(in the rows, 128 means zero)
Facts:
{bafla bepil bomepom dalam dovu drabu dreski festo flugrugrom gelok gribevar klarare kofa laka ledunar stisi tagel tralor trufipim vaten} γ d
{beris brabal brabrus bredrer brene bufa busur debe defliful dibro dodin dokar donibri dreklan drigra drirar dumo fadido febo feklon felobi figer flafil flasis flusos foplem gasta gepa givol godrezas greskar grito groskir grotel gruklubru kabom kiduski kliklal klogral klukapim lasumo ligritak lofi lomu lutral moklal moplofum nepim nifle noskin noskon nugrak nugrepes paskom pedigam platrak pligri puleklok riden ridol rutruk sesan siskeflun sitran skaze skidel skonin skotu stelam stiklas stiko tilo tolon tregragrul trili trofa vagros vapa vebrur vemal vevaple viba vigu vimal vubrim vuma zabor zimin zudek} γ a
{bifi brakles brola debrem fadam flurer klekur kodro lovufel ludrim mife neplu nepul niflek nutril plimomik redustol retrel skagre skalol tipoklu zavok} γ e
{boklis boplo bradri briva dasor dopus drisun droskos fibin flefi fleka flelus fonon fugu fuluski geskil grebri greru klefam klimilo lipa lovum mova nilus runitril skili skonol skudranil skuro tipar tradre trobrin vezemum vikluk zagram zostus} γ c
{bretas drazatak drosi drukudrok duliplek flibur kesefin klavo klero kliku kloflan lifom livil ludrek lunanur naber nagrel nobabros pibim plaklas pligu rotin sada skatil skogol staskol totrus trapum trozar tusa vivuga vizer zadro zamaklen zudran} γ b
bafla β [festo]
bepil β [grotel lutral]
beris β [plimomik briva]
bifi β [totrus tregragrul]
boklis β [fuluski dasor grotel skudranil fleka]
bomepom β [nugrak]
boplo β [debe]
brabal β [naber viba]
brabrus β [gasta]
bradri β [fadido tusa]
brakles β [tregragrul]
bredrer β [totrus lasumo]
brene β [brabrus skuro]
bretas β [lipa vemal]
briva β [dreklan]
brola β [tusa]
bufa β [flugrugrom skuro]
busur β [fugu debe debrem]
dalam β [dumo tusa]
dasor β [grotel]
defliful β [grotel dokar klero]
dibro β [flibur]
dodin β [flurer]
dokar β [dasor]
donibri β [flugrugrom grotel dumo]
dopus β [bomepom pedigam]
dovu β [flugrugrom]
drabu β [festo]
drazatak β [lifom tusa]
dreklan β [dumo tusa]
dreski β [fonon]
drigra β [vemal tusa]
drirar β [nobabros]
drisun β [viba]
drosi β [trobrin dasor]
droskos β [drukudrok]
drukudrok β [grotel tusa]
duliplek β [skudranil tusa drosi]
dumo β [tusa]
fadam β [skatil klogral]
fadido β [fleka tusa]
febo β [donibri stiko lomu]
feklon β [plaklas]
felobi β [vuma sada]
festo β [totrus skuro skonin]
fibin β [tilo]
figer β [vemal dumo lasumo tusa]
flafil β [trobrin grito]
flasis β [zadro lovufel plaklas felobi]
flefi β [fuluski skalol]
fleka β [flugrugrom dumo lasumo]
flelus β [vezemum]
flibur β [totrus dumo]
flurer β [fuluski flugrugrom tusa]
flusos β [vezemum kloflan]
foplem β [tagel dumo dreski]
fugu β [figer vezemum]
fuluski β [lasumo fleka]
gasta β [lutral]
gelok β [flurer stelam ledunar dreski]
gepa β [flugrugrom geskil grotel pibim kloflan]
givol β [skalol grebri]
greru β [grotel ledunar]
greskar β [lutral brakles]
gribevar β [dasor tusa]
grito β [flurer dalam noskin]
groskir β [lovufel skuro tusa]
grotel β [tusa]
gruklubru β [grito skonin]
kabom β [drigra]
kesefin β [fonon tradre]
kiduski β [droskos dokar]
klarare β [gribevar zostus drazatak viba]
klavo β [flibur zudran]
klefam β [trapum plaklas bredrer brola tusa flelus]
klekur β [stiko gasta]
klero β [totrus dumo tusa]
kliklal β [fonon]
kliku β [sitran fonon]
klimilo β [vizer drukudrok]
kloflan β [fuluski plimomik skudranil tusa]
klogral β [skudranil nugrak]
klukapim β [vubrim]
kodro β [debe]
kofa β [flusos stiko dalam]
laka β [vubrim vezemum]
lasumo β [dasor grotel]
ledunar β [vuma grotel skuro]
lifom β [dasor dokar]
ligritak β [lipa dokar]
lipa β [dasor tregragrul pibim]
livil β [nugrepes donibri febo]
lofi β [tusa]
lomu β [donibri fleka]
lovufel β [dasor plimomik tusa]
lovum β [boklis tusa trufipim]
ludrek β [grebri]
ludrim β [grebri]
lunanur β [lifom mova dokar viba]
lutral β [fonon grotel]
moklal β [figer drazatak]
moplofum β [lovufel]
mova β [skudranil vezemum tralor]
naber β [grotel]
nagrel β [vezemum]
nepim β [dasor retrel]
neplu β [tusa]
nepul β [pibim]
nifle β [flugrugrom trili]
niflek β [plimomik brabal]
nilus β [fuluski flugrugrom]
noskin β [skaze tusa]
nugrak β [vemal]
nugrepes β [donibri fleka tusa]
nutril β [flibur skaze dodin tusa]
paskom β [trobrin lutral]
pibim β [grotel]
plaklas β [flugrugrom tusa]
platrak β [flurer grotel]
pligri β [dasor skaze grebri lasumo dokar]
pligu β [debe skonin]
plimomik β [donibri naber]
puleklok β [gribevar plimomik]
redustol β [skaze]
retrel β [staskol trapum zudran grebri]
riden β [defliful tusa]
ridol β [flugrugrom vezemum]
rotin β [flurer vizer]
runitril β [klukapim laka geskil totrus]
rutruk β [nobabros]
sada β [nugrak flelus]
sesan β [plimomik vubrim]
siskeflun β [drukudrok brakles]
sitran β [stiko]
skagre β [fuluski]
skalol β [pibim]
skaze β [boklis]
skidel β [skatil lovufel dumo tusa]
skili β [flibur vimal grito]
skogol β [flugrugrom skudranil]
skonin β [fleka]
skotu β [flusos lasumo]
skuro β [neplu]
staskol β [nugrepes lipa]
stelam β [nugrak]
stiklas β [debe]
stiko β [plaklas lasumo]
stisi β [trobrin grotel skudranil flafil]
tagel β [vezemum dalam]
tilo β [naber]
tipar β [dreklan pibim drosi]
tipoklu β [bifi grotel skalol vimal]
tolon β [debrem dokar tusa]
totrus β [plaklas vubrim dumo vezemum fleka]
trili β [klukapim zudek]
trobrin β [tusa]
trofa β [bifi flasis fadam stiko flelus]
trozar β [stiko]
trufipim β [flugrugrom grotel]
vagros β [grotel]
vapa β [skonol bufa]
vaten β [vezemum]
vebrur β [flibur]
vemal β [grotel skaze]
vevaple β [fadam]
vezemum β [donibri]
viba β [dasor fleka]
vigu β [totrus ridol vemal dumo tusa]
vikluk β [dumo]
vimal β [sesan debrem]
vivuga β [totrus noskin]
vizer β [plimomik vezemum]
vubrim β [tusa]
zabor β [trobrin]
zadro β [donibri skaze tusa]
zagram β [nugrak]
zamaklen β [fibin grotel dumo godrezas dokar]
zavok β [noskon nobabros dreklan]
zimin β [nugrepes debe]
zostus β [vezemum lovum viba]
zudek β [stiko]
zudran β [dreklan dumo]

Known rows:
[122 140 104 109 124 122 106 114 114 161 133 134 152 142 132 102  95 153
 166 135 137 129 135 121 158 126 138 144 107]: pligu
[134 131 107  99 139  98 126 125 117 170 126 143 146 143 136  87 100 146
 120 140 136 125 128 123 155 122 159 144 119]: zudran
[128 137 139 145  88 132 108 122 118 124 130 143 120 112 143 121 152 116
  90 142 137 123 113 134 104 143 144 138  92]: droskos
[145 143 158 130 173 128 153 122  83 128 132 107 124 148 133 134 100 139
 117  95 147 125 115 127  78 143 117  87 104]: dovu
[130 146 146 137 143 120 156 117 102 135 142 103 114 148 111 124  78 148
 161 108 136 118  95 131  92 147 125 101 115]: kofa
[123 112 128 132 121 134 132 140 139 130 107 121 125 123 121 148 131 136
 134 119 116 130 138 120 155 121 119 110 152]: busur
[133 132 150 140 110 133 104 138  86 123 129 144 128 112 153 133 160 109
  78 134 142 129 128 140  98 143 136 125  74]: nilus
[124 140 107 110 126 121 108 111 118 161 131 139 152 140 133 100 103 151
 170 134 137 130 137 120 161 126 138 148 108]: ludrek
[123 116 130 134 122 134 133 139 139 130 111 126 126 124 120 148 128 130
 146 115 115 132 138 125 165 121 116 118 152]: puleklok
[118 142  97 118 142 108 121 110 146 110 138 141 159 148 129 102 133 139
 171 120 150 129 126 128 147 115 150 170 109]: drukudrok
[144 151 149 141 157 101 160  91 125 109 125  92 123 145 118 132 104 153
 124 111 146 124  91 125 102 139 131 133 120]: bepil
[126 149 110 111 115 126 101 116 130 169 137 139 158 142 142 108  80 152
 141 119 138 132 136 120 139 121 138 133 112]: sada
[125 115 132 136 120 135 138 138 139 129 113 128 126 124 119 148 125 127
 144 117 116 133 136 124 159 121 121 114 156]: sesan
[129 131  99 102 144 106 138 131 129 155 136 154 145 148 134  79 114 131
 133 127 139 120 129 128 135 118 161 143 117]: klero
[115 111 117 134 130 145 155 157 163  98 124 144 124 132 119 132 153 108
 154  96 121 123 138 132 118 113 125 108 149]: vubrim
[120 113 120 131 126 139 147 154 167 108 120 135 127 130 123 139 145 117
 130  97 122 123 136 130 117 113 122 109 149]: drigra
[132 137 144 144  90 135 110 124 113 131 126 147 119 111 143 117 154 114
 105 144 134 123 115 138 110 145 138 144  91]: drisun
[145 149 150 139 159 106 161  98 120 111 126  91 123 145 121 132 104 155
 122 109 146 124  96 124  94 140 130 125 119]: ledunar
[125 113 129 131 122 129 131 141 140 127 106 121 126 124 125 150 127 137
 126 119 118 131 138 122 150 121 119 112 152]: felobi
[130 133 131 143  92 148 111 110 110 123 120 137 112 111 142 114 182 128
  95 155 138 119 128 122  93 150 139 136  92]: grebri
[126 142 117 105 156 152 108 103 121 110 188 106 117 126 125 118 128 114
  88 183 125 129 138 124  43 137 111 138 130]: debrem

Rows:
No name comes twice in this set of rows, the named rows included.
[141 137 150 143 107 115 111 119 115 110 112 142 124 107 145 120 172 111
 114 140 139 127 114 145 134 143 131 173  80] : boklis
[130 116 131 138 131 105 133 131 162 105 105 109 134 122 124 159 140 138
 109 120 124 134 124 124 162 113 129 137 154] : vemal
[130 120 136 130 117 138 124 143 154 137 112 120 132 124 136 158 115 138
 100 104 118 132 141 121 131 116 114  99 151] : klogral
[128 148 125 107 149 136 103 117 132 114 194 112 123 126 128 123 100 108
  94 170 123 132 124 139  50 130 112 143 131] : redustol
[130 114 131 137 136 107 133 131 149 103 105 109 134 123 123 161 142 138
 117 120 124 136 128 123 171 116 126 135 151] : platrak
[128 106 126 126 139 118 155 159 152 123 112 134 122 128 123 133 140 119
 111 111 118 123 133 132 135 114 133 113 154] : figer
[146 151 151 138 156 115 158  99 123 116 127  97 122 146 122 129 100 151
 130 103 143 123  98 124  94 140 124 123 118] : stisi
[117 140  97 111 130 130 121 124 137 137 140 154 151 146 131  87 118 131
 190 111 142 124 138 128 135 119 138 146 105] : drazatak
[110 145 121 111 143 129  97 128 118 116 204 103 122 129 117 126  84 111
 114 177 120 132 117 145  61 134 115 138 125] : klekur
[125 143 109 109 125 116 106 113 125 161 132 138 153 141 136 100  94 149
 155 128 137 130 134 121 153 124 139 149 111] : bretas
[122 143 127 103 174 146 106 139 119  94 203 124 131 131 138 127 119  88
  87 146 132 132 138 146  23 125 107 126 113] : flurer
[130 107 126 124 138 122 156 158 153 128 112 133 121 129 125 134 138 119
 100 112 120 124 133 128 131 114 135 110 158] : vigu
[126 114 126 140 131 103 132 125 153 101 106 103 132 123 119 162 146 146
 114 128 125 135 123 121 172 116 131 140 155] : lutral
[132 149 113 123 125 141 118  98 103 161 146 165 156 145 129 105 100 127
 200 131 135 141 133 121 182 125 147 145 133] : vizer

The same nodes again, as new rows of numbers:
Known rows:
[163 164 150 119 171 163  92 147 136 130  62 102 178  68 137  91 132 141
 112 177 136 139 162 117 122 190 116 144  88 179]: bepil
[137 117 149 125  94 108 132 126 167 167 145 206 122  92 161  93 134 131
  73 156 175 120 137 111 142 129 164  69  75 139]: skili
[ 96 143 147  95 147 164 200 132 114 113 153 118 149 168 136  94 156 152
 195 151 122 134  85 121  86  98 143  85 131 149]: totrus
[137 101 154 110 103  76 146 126 180 155 140 189 126 131 158  85 135 130
  71 142 148 126 156 134 131 134 130  92  74 144]: boklis
[167 168 151 115 166 186 100 155 112 155  96 115 172  88 140 110  71 128
 141 152 126 118 149 127  78 170 142 132  76 167]: tagel
[118 129 161 119 163 149 153 129 147  79 114 133 146 175 113  78 198 142
 179 147 121 147 102  86 160 119 134  87 129 162]: bretas
[137 103 165  91  98  63 154 128 179 156 166 165 121 139 171 102 105 148
  84 159 145 120 148 163  90 101 104 105  85 134]: fuluski
[124 128  89 148 117 138 132 136 111 152 148  95 116 128 133 163  96 118
 141  94 126 117 117 156 117 130 122 170 159  99]: klukapim
[156 101 137 110  94  88 148 136 151 156 156 202 127 123 167  94 125 143
  91 134 154 105 137 141 124 117 150  82  60 138]: zostus
[122 134 139  62 138 143 185 143 131  98 147 126 173 181 126 102 194 176
 178 156 102 137 106 119 110 107 122 113 145 166]: naber
[144 159 159 163 179 177  86 133 130 124  60 104 177  84 130  82 111 106
 106 177 132 129 164 126 123 192 131 122  77 184]: gelok
[122 140  98 188 127 149 113 132 115 151 113 128 118 121 123 134 135 109
 119  66 143 135 124 113 171 148 158 158 153  98]: skidel
[131 123  96 196 125 114 137 114  91 142 127  87 106 114 133 135 104 115
 145  91 139 137 107 146 162 140 127 150 124  88]: nifle
[153  97 145  77  95  89 136 135 170 148 148 196 141 120 160 115 145 139
  72 149 155 109 146 142 114 121 122  97  87 145]: fibin
[126 122  89 172 108 138 113 126 111 132 100  93 130 103 128 150 163 122
 101 104 141 130 124 136 167 158 112 168 163 105]: paskom
[123 104 141 117 164 174 167 113 119  80 130 128 152 200 119  94 177 129
 167 143  94 102  92 118 131 117 140  65 107 179]: sada
[142 134  78 157 118 137 120 134 102 151 140 121 128 116 129 156 125 132
 141  87 126 117 129 138 149 133 144 170 155 101]: sesan
[132 108  91 182 136 148 103 119 114 116 121 119 113 156 121 152 126  88
 121  78 124 105 122 137 156 138 125 149 144 117]: vevaple
[141 118  90 104 119 103 109 144 151 129 164 111 125 151 123 184 119 135
 144  97  96 135 146 148 121 114  81 201 185 110]: dokar
[133 109  91 170 132 148 107 110 122 107 122 118 115 169 111 164 119  82
 103  89 103 102 135 160 147 132 104 160 151 134]: stelam
[144  84 158 135 115 114 118 111 182 125 127 199 127 164 148  96 137 104
  55 139 137  86 148 136 135 123 120  78  73 170]: zagram

Rows:
No name comes twice in this set of rows, the named rows included.
[134  83 147  57  95  88 155 132 176 159 173 177 126 179 157 130  99 131
  68 149 118  81 148 180  60  91  83 113  88 157] : skudranil
[145 104 160  36  85  63 143 147 203 152 170 176 124 155 156 126 125 152
  81 157 129 118 155 162  77  98  77 127 101 145] : dasor
[108 120  89 211 138 127 123 109 111 135 127 101 105 108 135 131 117  98
 128 110 141 134 120 145 165 144 122 143 147  96] : vapa
[124 123 179 113 175 138 140 146 168  55 136 119 124 153 134  95 187 143
 208 152 133 155  92  88 152 103 125  69 132 143] : ludrek
[123 105  73 179 145 136  68 104 108 116 181 145 111  86 118 165 104 107
 154 166 112 119 131 131 183 128 154 155 174 117] : stiklas
[159 180 159  98 170 161 111 163 168 149  99 119 177 103 130 100  89 139
 132 152 121 148 170 123  88 165 125 168 104 171] : gribevar
[164 145 161 134 188 191  80 133 155 107  96 125 167 151 126 109  80  91
 112 157  96 101 169 133  92 166 106 131  83 204] : bomepom
[140 114 105 109 109 112  97 138 140 118 157  91 107 142 124 187 113 131
 144 106 113 117 126 162 119 119  70 187 176 113] : tregragrul
[146  93 163 131 114  66 132 136 175 141 139 182 112 111 166  87 137 139
  91 150 167 135 139 124 140 131 120  84  64 123] : flefi
[110 149 161  89 146 175 172 144 148 105 138 126 139 160 140 102 174 146
 188 151 132 146  77  97  99  95 149  81 147 144] : zudran
[136 124  86 117 118 126 114 141 130 135 146 115 126 136 116 180 136 129
 132  94 118 129 131 149 131 126 101 187 181 108] : godrezas
[101 118  86 163 136 118 133 119 115 152 170 113 102 123 127 162  86 112
 155 130 113 137 130 159 132 111 118 180 180 103] : skonin
[130  65 141  48  64 104 126 125 149 132 140 133 126 112 179 147 155 146
  45 207 157  76 130 196  65 109  65 103 105 156] : fonon
[152 145 157  99 150 181  88 146 118 115  75  78 171  83 141 125 108 126
 114 209 140 103 145 157  67 173  88 143  97 182] : dreski
[109 138 168  70 162 151 171 142 152  93 155 106 127 180 134 110 158 147
 201 156 120 142  88 119  89  80 101  89 141 146] : trapum

